Below is a small trained network, with its code and all its weights. Each question gives an input and a target symbol and asks what happens when units are switched off, that is, made to give their printed mean instead of their output.

import numpy as np


def w(rows, s, z=0):
    codes = np.array(rows[::2]) - 128.0
    scale = np.full(codes.shape[1], s)
    scale[-1] = z or s
    return codes * scale


def f(y):
    return np.maximum(y, 0)


def softmax(a):
    e = np.exp(a - a.max(-1, keepdims=True))
    return e / e.sum(-1, keepdims=True)


def log_softmax(a):
    a = a - a.max(-1, keepdims=True)
    return a - np.log(np.exp(a).sum(-1, keepdims=True))


def net(x, mask):
    ids = ['ΔΛΠβμτψ'.index(c) for c in x.split()]
    T = len(ids)
    res = E[ids] + P[:T]
    r = res
    for j in range(3):
        rows = slice(3 * j, 3 * j + 3)
        q, k, v = (r @ M[0][rows].T for M in (Q, K, V))
        z = softmax(np.where(np.tri(T) > 0, q @ k.T / 3**0.5, -1e9)) @ v
        o = O[0][rows]
        res = res + np.where(mask[j], z, o[:, -1]) @ o[:, :-1]
    y = f(res @ A[0][:, :-1].T + A[0][:, -1])
    res = res + np.where(mask[3:15], y, B[0][:, -1]) @ B[0][:, :-1]
    return log_softmax(res[-1] @ U[:, :-1].T + U[:, -1])


Q, K, V, O, A, B = {}, {}, {}, {}, {}, {}
E = w([
[116,65,133,91],'Δ',
[115,71,135,92],'Λ',
[132,41,73,93],'Π',
[149,56,73,31],'β',
[180,110,158,6],'μ',
[143,154,239,151],'τ',
[211,89,149,187],'ψ',
],0.016)
P = w([
[3,59,120,158],'0',
[49,97,87,150],'1',
[82,54,89,113],'2',
[107,51,101,99],'3',
[112,52,120,111],'4',
[156,83,93,111],'5',
[162,111,111,151],'6',
[143,78,128,111],'7',
[190,134,138,166],'8',
[141,127,193,160],'9',
[119,107,185,149],'10',
[188,176,163,181],'11',
[120,116,99,181],'12',
],0.0062)
Q[0] = w([
[64,216,36,151],'head 0',
[254,216,168,147],'head 0',
[82,223,170,169],'head 0',
[204,187,106,43],'head 1',
[186,180,201,212],'head 1',
[117,120,250,97],'head 1',
[45,123,69,145],'head 2',
[8,220,173,126],'head 2',
[139,154,155,183],'head 2',
],0.0078)
K[0] = w([
[11,96,95,66],'head 0',
[63,95,91,140],'head 0',
[55,158,102,153],'head 0',
[109,85,74,84],'head 1',
[112,157,194,166],'head 1',
[162,155,130,172],'head 1',
[142,120,137,107],'head 2',
[67,82,80,164],'head 2',
[54,76,58,172],'head 2',
],0.011)
V[0] = w([
[139,141,111,117],'head 0',
[167,70,14,189],'head 0',
[46,125,53,42],'head 0',
[79,198,216,207],'head 1',
[201,71,62,74],'head 1',
[102,157,157,95],'head 1',
[184,102,140,111],'head 2',
[41,115,106,254],'head 2',
[16,102,64,187],'head 2',
],0.0081)
O[0] = w([
[126,147,142,153,125],'head 0',
[65,51,177,255,147],'head 0',
[41,137,157,81,139],'head 0',
[150,110,133,90,3],'head 1',
[89,137,87,173,224],'head 1',
[140,111,90,119,115],'head 1',
[177,154,121,139,156],'head 2',
[150,81,106,108,72],'head 2',
[140,28,150,102,104],'head 2',
],0.0093,0.013)
A[0] = w([
[77,113,94,172,208],'neuron 0',
[99,102,126,82,83],'neuron 1',
[102,136,62,114,232],'neuron 2',
[114,73,202,135,149],'neuron 3',
[89,137,105,120,195],'neuron 4',
[97,122,33,124,253],'neuron 5',
[89,125,117,128,177],'neuron 6',
[159,123,125,125,66],'neuron 7',
[149,85,113,145,62],'neuron 8',
[130,127,7,135,143],'neuron 9',
[163,100,128,111,163],'neuron 10',
[117,164,205,117,123],'neuron 11',
],0.012,0.0027)
B[0] = w([
[203,65,165,89,254],'neuron 0',
[130,151,65,123,147],'neuron 1',
[126,223,201,102,213],'neuron 2',
[163,165,3,20,169],'neuron 3',
[66,164,184,161,190],'neuron 4',
[196,123,245,118,252],'neuron 5',
[103,69,153,210,184],'neuron 6',
[5,114,145,246,133],'neuron 7',
[135,89,45,122,149],'neuron 8',
[173,122,146,81,229],'neuron 9',
[151,203,89,189,139],'neuron 10',
[116,178,38,35,147],'neuron 11',
],0.005,0.013)
U = w([
[94,145,66,117,24],'Δ',
[96,130,76,94,4],'Λ',
[120,80,104,121,9],'Π',
[86,111,246,153,232],'β',
[45,254,128,157,84],'μ',
[219,174,88,52,231],'τ',
[206,116,83,203,105],'ψ',
],0.0071,0.0028)

Each question gives the input, a string of symbols that net reads in full, and the target symbol t.
The units are the heads (3 rows each of Q, K, V and O) and the neurons (one row each of A and B). Each row of codes is followed by its name. A weight is (code - 128) times the scale printed after its matrix; where a second scale follows, it is the last column's (O, A, B and U).
mask holds one flag per unit, heads first, then neurons. A switched-off unit (its flag False) gives its mean, the last column of its rows in O or B, instead of its output. The means were averaged over made-up inputs and are rounded, as every weight is.
A unit's drop is (log p(t) with every unit on - log p(t) with that unit switched off) / (log p(t) with every unit on - log p(t) with every unit switched off).
The circuit of an input: a set's keep is (log p(t) with only the set's units on - log p(t) with every unit switched off) / (log p(t) with every unit on - log p(t) with every unit switched off). Starting from the 12 units with the biggest drops (on a tie, the unit counted first), units are removed one at a time, each time the one whose removal leaves the highest keep (on an exact tie, the one counted first), for as long as the keep stays at least 0.8.
circuit, biggest first: the units of the circuit, biggest drop first
most important unit: the unit with the biggest drop
k most important neurons: the k neurons with the biggest drops, biggest first
heads that matter: for each layer, one digit per head in row order, 1 if its drop is at least 0.15 and else 0, layers parted by /
drop when u is switched off: that unit's drop, to one decimal
input Λ ψ β β Δ ψ μ, target ψ: heads that matter => 100
input β μ β, target μ: heads that matter => 101
input μ β μ μ Δ, target μ: circuit, biggest first => (head 2; head 0)
input Λ τ μ Λ τ Λ Π β β β μ, target μ: circuit, biggest first => (neuron 0; head 2)
input β μ Λ, target μ: circuit, biggest first => (head 0; head 2)
input β β β τ β Π Π β ψ Λ Π, target ψ: heads that matter => 100
input Δ β β Π τ β μ Π μ Λ, target μ: 3 most important neurons => (neuron 0; neuron 5; neuron 9)
input β β β β μ τ Π β τ β Δ, target τ: circuit, biggest first => (head 0)
input Π β β τ β β Π β Π β τ, target τ: circuit, biggest first => (head 1; neuron 3)
input β β μ ψ Π ψ β Π Π ψ β Λ, target ψ: circuit, biggest first => (head 0; neuron 2)
input β β β β μ Π, target μ: heads that matter => 101
input τ β Π β Π β Π, target β: heads that matter => 110
input ψ β Π Π τ β Λ β Π τ Λ, target τ: 2 most important neurons => (neuron 6; neuron 4)
input β β Π β Λ β β β Π, target β: most important unit => head 0
input β ψ Λ, target ψ: drop when neuron 2 is switched off => 0.1
input τ τ Π, target τ: drop when head 0 is switched off => 1.2
input β τ β β β β β, target β: drop when head 2 is switched off => 0.0
input Π β β Λ ψ β, target ψ: drop when neuron 8 is switched off => 0.1
